[ -1  -2  -3  -5 -38   0  -9  20  -6  -5  -2   0 -16  -5 -26  -5   0  -4
  -1   5   0 -12  -5   3   5  58   5 -39  12   2  -1]  q_783
[  1   0  41  -3   3   2   2  10   9  49  -6   2  -2 -14   0   2  -1   1
   2   5   1   0   1  -1  21  -2   2   3   1  -1  -1]  q_752
[ 1  0 -1  0 -1  2  0 -2  1 -1  0  1  0 -2  1  2  0  0  1  0 -1  1  0  0
 -1 -1  0  1 -1  0  0]  q_317
rest: [-2  2  3  1] : [-1 -1]
shift -1: [3 2] : [2 1]
q_783? : [ -1  -2  -3  -5 -38   0  -9  20  -6  -5  -2   0 -16  -5 -26  -5   0  -4
  -1   5   0 -12  -5   3   5  58   5 -39  12   2  -1]
which: [ 1  0 -1  0 -1  2  0 -2  1 -1  0  1  0 -2  1  2  0  0  1  0 -1  1  0  0
 -1 -1  0  1 -1  0  0] : q_317
shift -1: [-2  1] : [-3  0]
q_317? : [ 1  0 -1  0 -1  2  0 -2  1 -1  0  1  0 -2  1  2  0  0  1  0 -1  1  0  0
 -1 -1  0  1 -1  0  0]

[ 21 -21 -20 -11  -9  22   0 -36 -14 -31  45  33  22 -12 -26 -34  42   7] : q_821
[ 30  26  -4  -2  -8  19   7  24 -19 -38 -16   2  10 -12 -36 -19  22   6] : q_434
[  0 -23 -22   9   8  45  -8 -30 -30   7  32   5   1 -13 -36 -19  22   6] : q_441
[  0 -23 -22   9   8  45  -9 -30 -10   7  -8   5   1 -13 -36 -19  22   6] : q_179
[ 30  26  -4  -2  -8  19   7 -24 -19  46  -8   2  10 -28  12 -54  35  -7] : q_243
rest: [ 21 -21] : [-20 -11  -9  22   0 -36 -14 -31  45  33  22 -12 -26 -34  42   7]
rest: [ 8 45 -8] : [-30 -30   7  32   5   1 -13 -36 -19  22   6]
again q_441:  : [-30]
q_243? : [ 30  26  -4  -2  -8  19   7 -24 -19  46  -8   2  10 -28  12 -54  35  -7]
rest: [-10   7  -8] : [  5   1 -13 -36 -19  22   6]
shift -1: [-36] : [-37]
which: [ 30  26  -4  -2  -8  19   7 -24 -19  46  -8   2  10 -28  12 -54  35  -7] : q_243

[5 3 5 2] -> q_628
[12  5  4  5] -> q_844
[14 15  4 14] -> q_796
[5 6 4 7] -> q_464
[15  8  7  7] -> q_489
[9 6 4 6] -> q_12
[15  8 12  7] -> q_509
[10  8  4  7] -> q_91
[11 11 12  9] -> q_240
[5 9 5 6] -> q_805
[47 12 19  8] -> q_455
[11  8  4  7] -> q_406
q_464? : [5 6 4 7]
shift +1: [15  4] : [16  5]

[ -6   4   4  -8   6  -9  -6  61   8  -4 -14 -39 -25  19   5   0  -1]  q_482
[ -2  27  19 -56  -9  21  11  26  30  -1  10  41 -21 -30  12 -21   3]  q_429
[ 28   3 -20  35  -7 -10   6 -45  14   3  -3  19 -15 -18   3  28   5]  q_23
[-29  -8  -8 -11   5  -6   1   1 -38  -3   4  -9  42   8   0 -50   6]  q_286
[ -6 -16  -3   0  21  -4   5  19 -23  -7   3  -7  21 -22  -3 -22   3]  q_918
rest: [ -7 -10] : [  6 -45  14   3  -3  19 -15 -18   3  28   5]
rest: [ 19 -15 -18   3  28] : [5]

